Below is a small trained network, with its code and all its weights. Each question gives an input and a class and asks what happens when units are switched off, that is, made to give their printed mean instead of their output.

import numpy as np


def w(rows, s, z=0):
    codes = np.array(rows[::2]) - 128.0
    scale = np.full(codes.shape[1], s)
    scale[-1] = z or s
    return codes * scale


def f(y):
    return np.maximum(y, 0)


def log_softmax(a):
    a = a - a.max(-1, keepdims=True)
    return a - np.log(np.exp(a).sum(-1, keepdims=True))


def net(x, mask):
    res = np.array(x, float).reshape(1, 6) / 4 @ E
    y = f(res @ A[0][:, :-1].T + A[0][:, -1])
    res = res + np.where(mask, y, B[0][:, -1]) @ B[0][:, :-1]
    return log_softmax(res[-1] @ U[:, :-1].T + U[:, -1])


A, B = {}, {}
E = w([
[134,42,151,240,74,122,156],'x0',
[129,129,125,130,129,125,127],'x1',
[177,135,247,127,151,100,73],'x2',
[123,128,130,130,129,129,127],'x3',
[131,126,127,126,126,127,128],'x4',
[189,111,105,153,163,235,105],'x5',
],0.016)
A[0] = w([
[102,162,79,96,149,145,142,165],'neuron 0',
[183,192,184,58,186,107,67,129],'neuron 1',
[127,94,167,169,140,111,101,91],'neuron 2',
[70,151,146,117,105,2,172,253],'neuron 3',
[49,123,124,147,68,79,179,164],'neuron 4',
[112,85,78,194,86,156,204,143],'neuron 5',
[188,104,69,181,148,227,139,107],'neuron 6',
[76,182,168,88,117,42,127,183],'neuron 7',
[153,175,182,77,183,97,74,132],'neuron 8',
[90,160,166,94,125,24,133,168],'neuron 9',
[173,66,244,210,101,100,100,29],'neuron 10',
[67,182,33,68,151,162,136,203],'neuron 11',
[109,156,106,79,124,79,123,100],'neuron 12',
[96,77,78,173,70,146,192,125],'neuron 13',
[198,131,131,119,162,234,89,177],'neuron 14',
[84,168,51,82,155,152,148,185],'neuron 15',
],0.0098,0.0068)
B[0] = w([
[194,147,175,141,109,131,152,186],'neuron 0',
[75,143,72,141,160,147,54,223],'neuron 1',
[157,140,144,130,107,127,158,164],'neuron 2',
[93,106,159,37,2,80,105,248],'neuron 3',
[116,120,116,41,101,35,140,206],'neuron 4',
[69,33,95,132,105,144,108,210],'neuron 5',
[89,26,122,194,114,232,113,207],'neuron 6',
[99,128,174,151,63,181,71,219],'neuron 7',
[58,148,113,162,131,186,43,207],'neuron 8',
[90,127,171,149,64,185,88,215],'neuron 9',
[247,153,191,126,101,119,214,222],'neuron 10',
[232,137,210,123,99,128,196,235],'neuron 11',
[125,134,163,135,102,156,113,172],'neuron 12',
[29,84,76,120,151,116,89,204],'neuron 13',
[152,154,44,197,210,146,132,216],'neuron 14',
[212,139,193,137,88,131,194,213],'neuron 15',
],0.0085,0.018)
U = w([
[192,153,206,94,65,74,167,187],'0',
[24,98,133,148,99,193,79,142],'1',
[241,122,143,167,178,155,211,189],'2',
[108,187,73,145,254,134,70,6],'3',
[38,89,76,91,114,20,136,127],'4',
],0.0099,0.0012)

Each question gives the input, the list of numbers given to net, and the class t.
The units are the neurons (one row each of A and B). Each row of codes is followed by its name. A weight is (code - 128) times the scale printed after its matrix; where a second scale follows, it is the last column's (A, B and U).
mask holds one flag per neuron, in row order. A switched-off neuron (its flag False) gives its mean, the last column of its row in B, instead of its output. The means were averaged over made-up inputs and are rounded, as every weight is.
A unit's drop is (log p(t) with every unit on - log p(t) with that unit switched off) / (log p(t) with every unit on - log p(t) with every unit switched off).
The circuit of an input: a set's keep is (log p(t) with only the set's units on - log p(t) with every unit switched off) / (log p(t) with every unit on - log p(t) with every unit switched off). Starting from the 12 units with the biggest drops (on a tie, the unit counted first), units are removed one at a time, each time the one whose removal leaves the highest keep (on an exact tie, the one counted first), for as long as the keep stays at least 0.8.
circuit, biggest first: the units of the circuit, biggest drop first
k most important neurons: the k neurons with the biggest drops, biggest first
drop when u is switched off: that unit's drop, to one decimal
input [5,-5,1,8,5,0], class 0: circuit, biggest first => neuron 10
input [-8,-4,2,8,-4,1], class 3: circuit, biggest first => neuron 3; neuron 1
input [-2,7,0,0,4,0], class 0: 4 most important neurons => neuron 6; neuron 13; neuron 5; neuron 14
input [4,-6,0,-4,8,-6], class 4: circuit, biggest first => neuron 11; neuron 4
input [-7,-5,1,-8,6,-6], class 1: 4 most important neurons => neuron 8; neuron 1; neuron 10; neuron 7
input [6,7,0,-5,-5,-3], class 4: 2 most important neurons => neuron 11; neuron 13
input [0,-4,7,2,-3,-6], class 1: 2 most important neurons => neuron 8; neuron 11
input [0,-1,-7,0,-7,-3], class 0: 2 most important neurons => neuron 11; neuron 15
input [0,-5,-6,-2,-6,-4], class 0: 3 most important neurons => neuron 11; neuron 15; neuron 1
input [0,-3,2,7,-2,-5], class 1: 2 most important neurons => neuron 11; neuron 15
input [-3,3,3,4,4,8], class 3: drop when neuron 14 is switched off => 0.1
input [0,-6,6,-3,7,-6], class 1: drop when neuron 15 is switched off => 0.2
input [6,3,3,3,-3,1], class 2: drop when neuron 3 is switched off => 0.6
input [8,1,-6,-4,-2,-1], class 4: circuit, biggest first => neuron 4
